Below is a small trained network, with its code and all its weights. Each question gives an input and a target symbol and asks what happens when units are switched off, that is, made to give their printed mean instead of their output.

import numpy as np


def w(rows, s, z=0):
    codes = np.array(rows[::2]) - 128.0
    scale = np.full(codes.shape[1], s)
    scale[-1] = z or s
    return codes * scale


def f(y):
    return np.maximum(y, 0)


def softmax(a):
    e = np.exp(a - a.max(-1, keepdims=True))
    return e / e.sum(-1, keepdims=True)


def log_softmax(a):
    a = a - a.max(-1, keepdims=True)
    return a - np.log(np.exp(a).sum(-1, keepdims=True))


def net(x, mask):
    ids = ['αβδεθμξπσφψω'.index(c) for c in x.split()]
    T = len(ids)
    res = E[ids] + P[:T]
    u = 0
    for l in range(2):
        q, k, v = (res @ M[l].T for M in (Q, K, V))
        z = softmax(np.where(np.tri(T) > 0, q @ k.T / 4**0.5, -1e9)) @ v
        res = res + np.where(mask[u], z, O[l][:, -1]) @ O[l][:, :-1]
        u += 1
        y = f(res @ A[l][:, :-1].T + A[l][:, -1])
        res = res + np.where(mask[u : u + 12], y, B[l][:, -1]) @ B[l][:, :-1]
        u += 12
    return log_softmax(res[-1] @ U[:, :-1].T + U[:, -1])


Q, K, V, O, A, B = {}, {}, {}, {}, {}, {}
E = w([
[54,150,170],'α',
[89,142,137],'β',
[120,2,79],'δ',
[99,143,115],'ε',
[167,113,90],'θ',
[89,140,148],'μ',
[195,97,123],'ξ',
[115,133,115],'π',
[51,159,140],'σ',
[176,107,109],'φ',
[124,132,94],'ψ',
[118,128,153],'ω',
],0.015)
P = w([
[188,186,124],'0',
[107,159,69],'1',
[129,97,185],'2',
[61,133,40],'3',
[114,58,201],'4',
[69,86,78],'5',
[46,95,52],'6',
[111,32,217],'7',
[32,89,1],'8',
[113,5,230],'9',
],0.0069)
Q[0] = w([
[104,75,131],'L0H1',
[174,155,113],'L0H1',
[231,243,97],'L0H1',
[3,77,89],'L0H1',
],0.0039)
K[0] = w([
[96,84,111],'L0H1',
[119,163,136],'L0H1',
[148,253,179],'L0H1',
[143,69,79],'L0H1',
],0.0043)
V[0] = w([
[146,121,112],'L0H1',
[185,255,160],'L0H1',
[118,81,116],'L0H1',
[143,70,133],'L0H1',
],0.0095)
O[0] = w([
[100,142,141,125],'L0H1',
[175,246,130,2],'L0H1',
[96,90,132,166],'L0H1',
[103,118,128,145],'L0H1',
],0.012,0.0031)
A[0] = w([
[190,125,217,233],'L0N1',
[71,93,145,254],'L0N2',
[164,169,161,88],'L0N3',
[56,174,108,181],'L0N4',
[132,155,53,142],'L0N5',
[72,162,163,204],'L0N6',
[197,91,138,165],'L0N7',
[190,213,120,163],'L0N8',
[121,131,203,109],'L0N9',
[151,98,157,64],'L0N10',
[145,82,234,113],'L0N11',
[176,154,254,212],'L0N12',
],0.008,0.0055)
B[0] = w([
[180,17,210,164],'L0N1',
[40,82,105,246],'L0N2',
[93,154,119,132],'L0N3',
[15,164,165,171],'L0N4',
[102,148,31,143],'L0N5',
[27,95,172,176],'L0N6',
[168,116,49,149],'L0N7',
[95,216,169,148],'L0N8',
[156,64,169,140],'L0N9',
[46,169,85,132],'L0N10',
[71,171,2,162],'L0N11',
[66,84,231,161],'L0N12',
],0.0055,0.011)
Q[1] = w([
[163,187,56],'L1H1',
[81,100,68],'L1H1',
[161,253,173],'L1H1',
[142,245,114],'L1H1',
],0.013)
K[1] = w([
[129,149,194],'L1H1',
[130,8,130],'L1H1',
[164,195,159],'L1H1',
[170,170,180],'L1H1',
],0.011)
V[1] = w([
[212,90,182],'L1H1',
[131,175,5],'L1H1',
[29,127,178],'L1H1',
[101,197,80],'L1H1',
],0.011)
O[1] = w([
[88,55,182,48],'L1H1',
[104,131,5,99],'L1H1',
[191,196,161,248],'L1H1',
[100,206,70,87],'L1H1',
],0.015,0.017)
A[1] = w([
[98,190,99,134],'L1N1',
[159,162,121,17],'L1N2',
[9,77,123,40],'L1N3',
[75,85,95,133],'L1N4',
[58,114,134,211],'L1N5',
[193,58,147,68],'L1N6',
[161,162,135,4],'L1N7',
[208,141,56,145],'L1N8',
[39,117,119,255],'L1N9',
[92,89,178,163],'L1N10',
[168,131,45,69],'L1N11',
[87,174,205,83],'L1N12',
],0.011,0.0086)
B[1] = w([
[147,102,104,196],'L1N1',
[173,61,154,161],'L1N2',
[170,205,125,141],'L1N3',
[157,121,123,143],'L1N4',
[119,63,151,162],'L1N5',
[49,179,106,184],'L1N6',
[156,3,152,169],'L1N7',
[91,114,60,205],'L1N8',
[89,77,134,173],'L1N9',
[113,175,141,186],'L1N10',
[78,167,223,150],'L1N11',
[113,116,71,253],'L1N12',
],0.013,0.012)
U = w([
[69,214,77,12],'α',
[144,192,68,93],'β',
[164,150,157,224],'δ',
[168,149,129,219],'ε',
[193,73,191,189],'θ',
[118,196,92,121],'μ',
[79,79,202,2],'ξ',
[190,74,81,150],'π',
[114,254,187,243],'σ',
[125,126,146,142],'φ',
[114,29,164,81],'ψ',
[95,22,76,34],'ω',
],0.0088,0.0031)

Each question gives the input, a string of symbols that net reads in full, and the target symbol t.
The units are the heads (4 rows each of Q, K, V and O) and the neurons (one row each of A and B). Each row of codes is followed by its name. A weight is (code - 128) times the scale printed after its matrix; where a second scale follows, it is the last column's (O, A, B and U).
mask holds one flag per unit, layer by layer, with each layer's heads first. A switched-off unit (its flag False) gives its mean, the last column of its rows in O or B, instead of its output. The means were averaged over made-up inputs and are rounded, as every weight is.
A unit's drop is (log p(t) with every unit on - log p(t) with that unit switched off) / (log p(t) with every unit on - log p(t) with every unit switched off).
The circuit of an input: a set's keep is (log p(t) with only the set's units on - log p(t) with every unit switched off) / (log p(t) with every unit on - log p(t) with every unit switched off). Starting from the 12 units with the biggest drops (on a tie, the unit counted first), units are removed one at a time, each time the one whose removal leaves the highest keep (on an exact tie, the one counted first), for as long as the keep stays at least 0.8.
circuit, biggest first: the units of the circuit, biggest drop first
unit that matters most: the unit with the biggest drop
k most important neurons: the k neurons with the biggest drops, biggest first
drop of u: that unit's drop, to one decimal
input ω ψ α, target α: circuit, biggest first => [L1H1]
input ψ θ ω β, target σ: 2 most important neurons => [L0N1 L0N12]
input ψ σ ω, target π: 2 most important neurons => [L1N7 L1N2]
input ω θ α, target ω: circuit, biggest first => [L1H1 L1N9]
input ω θ θ σ, target ω: circuit, biggest first => [L1H1 L1N9]
input θ θ θ β ψ ξ ξ α ε, target θ: 2 most important neurons => [L0N2 L0N1]
input ψ θ μ ψ σ ψ, target π: 3 most important neurons => [L0N6 L0N1 L0N2]
input ω ω θ σ, target ω: circuit, biggest first => [L1H1 L1N9 L0N4]
input μ ω ε, target σ: 3 most important neurons => [L0N11 L0N1 L0N2]
input ε θ π θ ε, target ω: 2 most important neurons => [L0N5 L1N9]
input φ σ α α, target θ: 4 most important neurons => [L1N7 L0N8 L1N2 L0N1]
input ε π ω σ ε μ μ σ β, target π: 4 most important neurons => [L1N7 L1N2 L1N1 L0N6]
input σ ψ ε, target α: 2 most important neurons => [L0N5 L0N12]
input σ α π θ β ω ω ω, target σ: unit that matters most => L0H1
input ε β α β β φ θ ω θ, target σ: 3 most important neurons => [L0N1 L0N12 L1N6]
input α ξ μ δ θ φ α, target ξ: 3 most important neurons => [L0N4 L0N6 L0N11]
input ε α π σ π, target π: 2 most important neurons => [L1N7 L0N5]
input θ σ ω α α θ, target θ: 2 most important neurons => [L0N6 L1N7]
input ψ ψ α ω μ σ φ ε σ, target β: 3 most important neurons => [L0N2 L0N6 L1N1]
input μ μ α ψ α ω α α, target θ: 2 most important neurons => [L0N2 L0N11]
input ψ σ π μ ω ε θ ω, target ω: unit that matters most => L1H1
input φ β α ω, target θ: drop of L0N9 => 0.2
input μ θ ω ω θ ψ, target ω: drop of L0N1 => 0.4
input ξ ω θ, target σ: drop of L1N9 => 0.1
input φ ω θ ξ π, target ξ: drop of L0N2 => 0.1
